Below are the code and all the weights of a small trained network. Each question names an input and a target symbol and asks about switching units off, where a switched-off unit gives its printed mean instead of its output.

import numpy as np


def w(rows, s, z=0):
    codes = np.array(rows[::2]) - 128.0
    scale = np.full(codes.shape[1], s)
    scale[-1] = z or s
    return codes * scale


def f(y):
    return y / 2 * (1 + np.tanh(0.7978845608 * (y + 0.044715 * y**3)))


def softmax(a):
    e = np.exp(a - a.max(-1, keepdims=True))
    return e / e.sum(-1, keepdims=True)


def log_softmax(a):
    a = a - a.max(-1, keepdims=True)
    return a - np.log(np.exp(a).sum(-1, keepdims=True))


def net(x, mask):
    ids = ['δεζλπτφψ'.index(c) for c in x.split()]
    T = len(ids)
    res = E[ids] + P[:T]
    r = res
    for j in range(3):
        rows = slice(2 * j, 2 * j + 2)
        q, k, v = (r @ M[0][rows].T for M in (Q, K, V))
        z = softmax(np.where(np.tri(T) > 0, q @ k.T / 2**0.5, -1e9)) @ v
        o = O[0][rows]
        res = res + np.where(mask[j], z, o[:, -1]) @ o[:, :-1]
    y = f(res @ A[0][:, :-1].T + A[0][:, -1])
    res = res + np.where(mask[3:11], y, B[0][:, -1]) @ B[0][:, :-1]
    return log_softmax(res[-1] @ U[:, :-1].T + U[:, -1])


Q, K, V, O, A, B = {}, {}, {}, {}, {}, {}
E = w([
[166,160,50,116,99],'δ',
[189,102,92,107,186],'ε',
[187,156,44,186,123],'ζ',
[87,83,63,180,154],'λ',
[49,226,78,172,190],'π',
[120,158,110,65,92],'τ',
[62,80,134,137,140],'φ',
[251,164,130,120,159],'ψ',
],0.018)
P = w([
[111,104,74,50,101],'0',
[107,26,50,108,194],'1',
[104,46,66,116,182],'2',
[68,110,124,66,140],'3',
[114,189,168,153,58],'4',
[178,115,168,162,95],'5',
[88,83,189,82,155],'6',
[254,56,133,164,170],'7',
],0.0077)
Q[0] = w([
[94,119,120,139,60],'h1',
[139,149,5,165,184],'h1',
[90,165,208,80,203],'h2',
[152,179,165,199,92],'h2',
[114,147,203,165,62],'h3',
[116,98,131,141,160],'h3',
],0.012)
K[0] = w([
[116,107,93,45,216],'h1',
[125,145,238,120,129],'h1',
[152,153,101,58,146],'h2',
[202,78,82,154,125],'h2',
[112,50,2,116,195],'h3',
[73,119,121,132,82],'h3',
],0.0095)
V[0] = w([
[91,98,118,143,101],'h1',
[146,65,172,57,88],'h1',
[91,155,100,70,137],'h2',
[171,180,157,99,143],'h2',
[59,154,191,92,192],'h3',
[173,109,133,199,254],'h3',
],0.014)
O[0] = w([
[43,140,253,227,127,129],'h1',
[83,160,166,56,95,2],'h1',
[210,145,135,176,93,202],'h2',
[137,110,54,134,100,87],'h2',
[159,227,125,149,101,105],'h3',
[178,143,151,114,206,141],'h3',
],0.013,0.0095)
A[0] = w([
[22,241,26,180,196,180],'n1',
[179,91,143,64,172,134],'n2',
[83,191,87,40,110,73],'n3',
[58,122,115,99,194,8],'n4',
[77,58,118,57,151,252],'n5',
[246,48,233,170,93,227],'n6',
[201,161,102,220,79,80],'n7',
[137,255,15,76,101,102],'n8',
],0.006,0.0024)
B[0] = w([
[134,68,160,94,67,236],'n1',
[66,108,98,117,131,158],'n2',
[213,85,157,131,173,128],'n3',
[128,68,116,200,197,125],'n4',
[156,109,255,70,187,156],'n5',
[34,197,167,143,113,215],'n6',
[100,116,66,50,45,255],'n7',
[114,125,120,134,201,175],'n8',
],0.0074,0.0098)
U = w([
[182,29,179,142,56,100],'δ',
[118,180,109,84,180,151],'ε',
[228,32,210,215,127,78],'ζ',
[169,147,247,203,105,233],'λ',
[197,145,88,254,105,130],'π',
[93,56,123,116,31,24],'τ',
[61,155,143,95,63,254],'φ',
[154,37,128,135,118,8],'ψ',
],0.0046,0.0034)

Each question gives the input, a string of symbols that net reads in full, and the target symbol t.
The units are the heads (2 rows each of Q, K, V and O) and the neurons (one row each of A and B). Each row of codes is followed by its name. A weight is (code - 128) times the scale printed after its matrix; where a second scale follows, it is the last column's (O, A, B and U).
mask holds one flag per unit, heads first, then neurons. A switched-off unit (its flag False) gives its mean, the last column of its rows in O or B, instead of its output. The means were averaged over made-up inputs and are rounded, as every weight is.
A unit's drop is (log p(t) with every unit on - log p(t) with that unit switched off) / (log p(t) with every unit on - log p(t) with every unit switched off).
The circuit of an input: a set's keep is (log p(t) with only the set's units on - log p(t) with every unit switched off) / (log p(t) with every unit on - log p(t) with every unit switched off). Starting from all 11 units, units are removed one at a time, each time the one whose removal leaves the highest keep (on an exact tie, the one counted first), for as long as the keep stays at least 0.8.
circuit, biggest first: the units of the circuit, biggest drop first
most important unit: the unit with the biggest drop
top k neurons: the k neurons with the biggest drops, biggest first
which heads matter: for each layer, one digit per head in row order, 1 if its drop is at least 0.15 and else 0, layers parted by /
drop when u is switched off: that unit's drop, to one decimal
input φ φ π π, target λ: circuit, biggest first -> h1; h2
input λ δ ψ φ, target λ: most important unit -> n7
input τ ε ζ, target τ: which heads matter -> 001
input ε φ ε, target λ: circuit, biggest first -> h1; n7; h2
input π π π τ, target π: circuit, biggest first -> h1; h3
input π π π δ φ, target π: circuit, biggest first -> h1; h3
input ζ ζ ζ δ δ π ψ δ, target ε: circuit, biggest first -> h1; n1; n8
input π π φ, target π: which heads matter -> 001
input π φ π ε λ ε, target λ: circuit, biggest first -> n6; h1; h3
input π π δ, target π: circuit, biggest first -> h1; h3
input π λ φ, target λ: which heads matter -> 100
input ζ ζ π, target ζ: which heads matter -> 001
input λ ζ ζ, target ζ: which heads matter -> 011
input π π ψ π π ε, target π: most important unit -> h1
input ψ φ δ, target ε: top 2 neurons -> n1; n2
input π π λ, target π: drop when h1 is switched off -> 0.3
input π δ π ζ λ φ λ δ, target λ: drop when n2 is switched off -> 0.0
input ζ δ λ, target ζ: drop when n5 is switched off -> 0.2
input π δ δ, target π: drop when n1 is switched off -> 0.1
input π δ π π δ π π, target π: top neuron -> n5
